[[ 7.16 -0.11  0.28  6.39  6.52  6.09  6.30]
 [-5.78  0.13  0.07 -5.36 -5.48 -4.93 -5.68]] → 6.52

[-6.30  2.34  5.60 -6.08 -3.93  0.62 -0.24] → -3.93

[-6.64 -2.09 -2.42 -2.26  8.60  6.89 -3.75] → 8.60

[[-4.71  3.32 -8.19 -3.12  2.73  5.79 -1.39]
 [ 0.80 -2.11  1.05  0.58 -2.20 -1.27  0.29]
 [ 6.20 -0.01  6.15  1.76 -2.04 -0.75 -0.41]] → 2.73

[[ 0.16  0.20 -0.11 -0.14 -8.29 -0.05  1.16]
 [-0.82  1.46  1.35  2.59 -3.25  0.90 -3.94]
 [ 0.50  1.79  6.47  0.53 -0.43 -0.74  5.78]] → -8.29

[-3.25 -7.05  8.15  5.19 -0.40 -3.92 -3.21] → -0.40

[[ 8.77 -2.71 -4.02 -7.51 -0.28  2.39 -0.53]
 [ 8.89 -2.36 -4.00 -7.85 -0.44  2.24 -0.74]
 [ 8.73 -2.34 -3.65 -7.28 -0.25  2.46 -0.77]] → -0.28

[-7.47 -2.82 -0.53  3.14 -0.29 -4.26 -1.86] → -0.29
---
[-2.02  3.64  3.30  7.13 -7.49  0.02] >> 7.13, 3.64

[[ 4.89  7.57 -0.84 -4.99  3.43]
 [ 2.42  8.11 -0.09 -3.87  4.38]
 [-2.11  8.96  0.00 -1.56  6.73]] >> 8.96, 8.11

[ 4.03  6.83 -0.65 -1.99 -3.81] >> 6.83, 4.03

[-0.57  0.11 -1.35 -1.50  2.55 -7.23] >> 2.55, 0.11

[[ 5.10 -3.08 -6.38  3.28  2.81 -2.51]
 [ 5.73 -3.61 -2.28 -0.58  0.39  2.73]
 [ 3.27  2.69  2.78 -0.04  5.93 -0.72]] >> 5.93, 5.73

[-4.30 -0.63 -3.72 -0.84  0.55 -0.65 -7.38] >> 0.55, -0.63

[[-0.06 -2.89 -2.95 -0.77]
 [ 0.26 -8.90 -4.56 -2.51]
 [-1.27 -1.54 -1.52  0.66]] >> 0.66, 0.26

[[-8.86  4.40  5.17 -0.67 -3.53]
 [ 1.84 -0.49 -3.98 -3.00  0.46]
 [-6.72  2.38  3.07  1.27 -1.50]] >> 5.17, 4.40
---
[-1.57 -0.12  1.89 -1.17  0.47] ⇒ -0.12
[ 0.18 -0.08  0.16 -0.05 -0.14] ⇒ -0.05
[-0.04 -0.06 -0.16  0.18  0.09] ⇒ -0.04
[ 0.05 -0.07  0.06  0.14 -0.12] ⇒ 0.05
[ 154.715   42.957 -163.072   71.556  134.961] ⇒ 71.556
[ 0.033 -0.046  0.157 -0.092 -0.147] ⇒ -0.046
---
Input: [ 7.32 -2.31  1.50  1.23 -0.62  7.01]
Output: 7.32, 7.01

Input:
[[ 0.02 -0.07  0.59 -0.21 -0.13 -0.15  0.08]
 [-0.10  0.23 -1.34  0.40  0.64  0.03 -0.38]
 [-6.61  6.87  5.91  0.68  1.07 -6.44 -0.32]]
Output: 6.87, 5.91

Input: [-4.52  4.70  3.04 -2.38  6.41  8.45 -5.35]
Output: 8.45, 6.41

Input:
[[ 5.06  0.86  6.46 -1.85]
 [ 2.23 -4.34 -3.54 -3.09]
 [ 0.48 -5.86 -5.26  4.01]]
Output: 6.46, 5.06

Input:
[[-4.12  4.35  1.68 -2.15]
 [ 0.81 -7.74 -5.00 -0.17]]
Output: 4.35, 1.68

Input: [ 0.64 -1.89  8.37  2.22 -1.72]
Output: 8.37, 2.22

Input: [-2.74  1.40 -7.62  0.10  0.63]
Output: 1.40, 0.63

Input: [ 6.30  5.24  4.75 -6.30  1.39]
Output: 6.30, 5.24

Input: [ 0.33  3.38  2.48 -8.37  4.01 -2.10]
Output: 4.01, 3.38

Input: [-7.75  0.38 -2.16  1.96 -5.45 -1.70]
Output: 1.96, 0.38
---
0.17,0.35,0.42,-1.50,-0.69,-0.03,0.10
0.51,0.48,0.35,-1.00,1.36,0.13,-0.31
-0.05,0.20,0.44,0.63,2.04,1.47,0.04
ans = 0.13

-2.0,-0.6,-0.8,1.5,1.7,0.0
0.8,1.1,1.3,1.4,0.3,-0.3
ans = 0.3

-0.058,-0.221,0.123,-0.040,-0.203,-0.082,-0.168
0.105,-0.053,0.060,0.043,-0.124,-0.036,-0.189
-0.096,-0.200,0.228,-0.030,-0.204,-0.245,-0.008
ans = -0.036

-0.5,-1.5,0.7,0.9,0.7
1.0,2.3,1.8,0.8,-0.3
2.1,1.8,-0.2,0.4,1.7
ans = 0.8

-0.20,-0.16,0.15,0.09
-0.13,-0.04,0.03,-0.17
ans = 0.03

-0.04,-0.12,0.10,-0.12,-0.07,-0.12
0.13,0.05,0.15,0.06,0.03,0.02
-0.19,0.22,0.04,0.22,0.24,0.23
ans = 0.03
